Below are the code and all the weights of a small trained network. Each question names an input and a target symbol and asks about switching units off, where a switched-off unit gives its printed mean instead of its output.

import numpy as np


def w(rows, s, z=0):
    codes = np.array(rows[::2]) - 128.0
    scale = np.full(codes.shape[1], s)
    scale[-1] = z or s
    return codes * scale


def f(y):
    return y / 2 * (1 + np.tanh(0.7978845608 * (y + 0.044715 * y**3)))


def softmax(a):
    e = np.exp(a - a.max(-1, keepdims=True))
    return e / e.sum(-1, keepdims=True)


def log_softmax(a):
    a = a - a.max(-1, keepdims=True)
    return a - np.log(np.exp(a).sum(-1, keepdims=True))


def net(x, mask):
    ids = ['Γζηθμξστφω'.index(c) for c in x.split()]
    T = len(ids)
    res = E[ids] + P[:T]
    u = 0
    for l in range(3):
        q, k, v = (res @ M[l].T for M in (Q, K, V))
        z = softmax(np.where(np.tri(T) > 0, q @ k.T / 4**0.5, -1e9)) @ v
        res = res + np.where(mask[u], z, O[l][:, -1]) @ O[l][:, :-1]
        u += 1
        y = f(res @ A[l][:, :-1].T + A[l][:, -1])
        res = res + np.where(mask[u : u + 4], y, B[l][:, -1]) @ B[l][:, :-1]
        u += 4
    return log_softmax(res[-1] @ U[:, :-1].T + U[:, -1])


Q, K, V, O, A, B = {}, {}, {}, {}, {}, {}
E = w([
[132,147,160,251,169],'Γ',
[146,116,112,131,101],'ζ',
[205,150,136,220,184],'η',
[167,140,111,176,125],'θ',
[176,169,223,162,116],'μ',
[140,175,100,203,32],'ξ',
[112,154,115,96,20],'σ',
[28,119,155,245,134],'τ',
[165,142,106,89,211],'φ',
[137,157,120,70,133],'ω',
],0.017)
P = w([
[75,82,102,126,103],'0',
[207,150,138,156,91],'1',
[138,196,166,122,124],'2',
[118,77,97,95,144],'3',
[235,124,129,132,65],'4',
[92,189,183,87,146],'5',
[120,86,82,105,160],'6',
[252,122,139,163,42],'7',
],0.014)
Q[0] = w([
[236,150,102,34,3],'L0H0',
[50,3,212,82,103],'L0H0',
[87,166,110,219,100],'L0H0',
[69,220,253,166,9],'L0H0',
],0.0059)
K[0] = w([
[173,152,104,20,30],'L0H0',
[137,169,213,116,138],'L0H0',
[5,130,145,119,60],'L0H0',
[107,151,174,186,2],'L0H0',
],0.0071)
V[0] = w([
[156,175,36,129,228],'L0H0',
[194,145,114,227,90],'L0H0',
[74,75,253,114,241],'L0H0',
[73,204,100,119,116],'L0H0',
],0.0033)
O[0] = w([
[136,23,123,38,132,70],'L0H0',
[192,30,75,114,112,254],'L0H0',
[132,95,253,43,67,11],'L0H0',
[192,154,171,162,48,118],'L0H0',
],0.0047,0.0027)
A[0] = w([
[210,228,142,197,160,3],'L0N0',
[182,253,40,3,196,190],'L0N1',
[221,104,206,92,140,111],'L0N2',
[199,176,35,133,68,74],'L0N3',
],0.0069,0.0052)
B[0] = w([
[59,89,105,25,32,254],'L0N0',
[94,22,254,150,59,213],'L0N1',
[118,131,95,166,174,215],'L0N2',
[142,151,195,89,213,245],'L0N3',
],0.0074,0.0042)
Q[1] = w([
[127,67,182,163,144],'L1H0',
[66,97,118,128,112],'L1H0',
[113,93,51,47,206],'L1H0',
[191,51,98,249,36],'L1H0',
],0.011)
K[1] = w([
[198,205,219,53,202],'L1H0',
[158,112,171,216,127],'L1H0',
[200,51,73,224,45],'L1H0',
[184,202,1,27,251],'L1H0',
],0.008)
V[1] = w([
[85,138,86,1,136],'L1H0',
[203,156,162,78,89],'L1H0',
[69,68,118,180,57],'L1H0',
[176,53,123,181,38],'L1H0',
],0.008)
O[1] = w([
[121,17,142,246,38,2],'L1H0',
[139,171,191,110,123,204],'L1H0',
[125,112,98,61,194,165],'L1H0',
[100,255,87,74,200,248],'L1H0',
],0.0056,0.0046)
A[1] = w([
[201,118,109,33,105,88],'L1N0',
[121,76,9,111,133,2],'L1N1',
[77,161,84,90,101,108],'L1N2',
[91,35,82,149,63,67],'L1N3',
],0.012,0.0033)
B[1] = w([
[75,76,123,230,74,254],'L1N0',
[155,105,41,11,111,141],'L1N1',
[34,155,125,143,110,145],'L1N2',
[82,196,188,1,178,129],'L1N3',
],0.01,0.0049)
Q[2] = w([
[59,177,183,5,161],'L2H0',
[118,120,104,53,190],'L2H0',
[158,81,134,171,63],'L2H0',
[101,159,105,53,99],'L2H0',
],0.015)
K[2] = w([
[76,33,180,209,80],'L2H0',
[184,93,148,201,75],'L2H0',
[147,176,134,5,124],'L2H0',
[95,86,73,155,46],'L2H0',
],0.014)
V[2] = w([
[48,105,202,114,47],'L2H0',
[25,98,81,164,90],'L2H0',
[84,93,143,168,248],'L2H0',
[99,231,111,182,112],'L2H0',
],0.014)
O[2] = w([
[86,117,199,170,49,188],'L2H0',
[42,122,98,121,122,186],'L2H0',
[119,157,183,195,239,88],'L2H0',
[105,249,104,85,119,253],'L2H0',
],0.016,0.0046)
A[2] = w([
[177,113,87,94,130,255],'L2N0',
[255,136,142,101,107,139],'L2N1',
[80,90,66,65,70,114],'L2N2',
[231,85,59,70,148,63],'L2N3',
],0.009,0.0091)
B[2] = w([
[144,70,89,104,111,235],'L2N0',
[188,105,190,43,108,221],'L2N1',
[208,146,130,249,170,248],'L2N2',
[3,147,197,122,132,211],'L2N3',
],0.012,0.014)
U = w([
[195,155,153,214,252,82],'Γ',
[181,32,47,199,155,221],'ζ',
[120,115,200,123,212,64],'η',
[61,35,38,86,98,253],'θ',
[224,150,186,140,128,162],'μ',
[132,170,40,153,114,159],'ξ',
[159,182,159,230,118,60],'σ',
[48,203,174,168,157,90],'τ',
[176,83,218,231,210,67],'φ',
[57,87,184,152,47,102],'ω',
],0.0038,0.0071)

Each question gives the input, a string of symbols that net reads in full, and the target symbol t.
The units are the heads (4 rows each of Q, K, V and O) and the neurons (one row each of A and B). Each row of codes is followed by its name. A weight is (code - 128) times the scale printed after its matrix; where a second scale follows, it is the last column's (O, A, B and U).
mask holds one flag per unit, layer by layer, with each layer's heads first. A switched-off unit (its flag False) gives its mean, the last column of its rows in O or B, instead of its output. The means were averaged over made-up inputs and are rounded, as every weight is.
A unit's drop is (log p(t) with every unit on - log p(t) with that unit switched off) / (log p(t) with every unit on - log p(t) with every unit switched off).
The circuit of an input: a set's keep is (log p(t) with only the set's units on - log p(t) with every unit switched off) / (log p(t) with every unit on - log p(t) with every unit switched off). Starting from the 12 units with the biggest drops (on a tie, the unit counted first), units are removed one at a time, each time the one whose removal leaves the highest keep (on an exact tie, the one counted first), for as long as the keep stays at least 0.8.
units of the circuit, in order: the units of the circuit, biggest drop first
unit that matters most: the unit with the biggest drop
k most important neurons: the k neurons with the biggest drops, biggest first
top k neurons in layer l: the k neurons of layer l with the biggest drops, biggest first
input θ θ θ μ θ ξ Γ, target Γ: units of the circuit, in order -> (L1N0, L2H0)
input Γ φ ζ ζ μ, target Γ: units of the circuit, in order -> (L1H0, L2H0)
input η θ μ ζ σ η, target σ: 3 most important neurons -> (L1N0, L2N2, L0N2)
input τ ζ θ, target τ: units of the circuit, in order -> (L2H0)
input μ μ μ ζ, target ζ: units of the circuit, in order -> (L1N1, L2N2, L2H0, L1N0)
input μ φ φ, target φ: units of the circuit, in order -> (L2H0, L0N1)
input φ Γ μ, target φ: units of the circuit, in order -> (L2H0, L1H0, L1N3)
input θ μ Γ μ θ ζ Γ μ, target θ: top 2 neurons in layer 1 -> (L1N1, L1N0)
input θ μ Γ η μ μ, target μ: 2 most important neurons -> (L1N0, L0N2)
input Γ ω μ, target ω: units of the circuit, in order -> (L1N0, L0N1, L2H0)
input ζ ξ η σ ω Γ, target ω: units of the circuit, in order -> (L2H0, L1N0)
input φ μ ω θ σ σ μ θ, target φ: units of the circuit, in order -> (L2H0, L1H0, L1N3, L0N1)
input ζ Γ ζ σ ω θ, target ω: units of the circuit, in order -> (L2H0, L1N0)
input ζ μ ξ η ξ, target ζ: unit that matters most -> L1N1
input ζ η θ ω ω θ ζ ζ, target ζ: units of the circuit, in order -> (L1N1, L2H0, L1H0)
input ζ μ μ τ μ μ μ μ, target ζ: units of the circuit, in order -> (L1H0, L1N1, L2H0, L2N2)
input η θ ξ μ ω σ ζ ω, target η: top 2 neurons in layer 0 -> (L0N0, L0N3)
input ζ Γ μ Γ ζ η τ Γ, target ζ: 3 most important neurons -> (L1N1, L1N2, L2N2)
input η θ η θ Γ η μ θ, target η: top 3 neurons in layer 2 -> (L2N3, L2N1, L2N2)
input ω ω τ Γ μ μ ξ θ, target ω: most important neuron -> (L1N3)
input ω ζ ζ η θ η η ζ, target ω: 3 most important neurons -> (L1N3, L0N3, L1N0)
input μ ξ μ θ θ η, target θ: 4 most important neurons -> (L2N2, L1N0, L0N0, L0N3)
input θ μ μ ξ Γ ω σ, target σ: 3 most important neurons -> (L2N2, L1N2, L1N0)
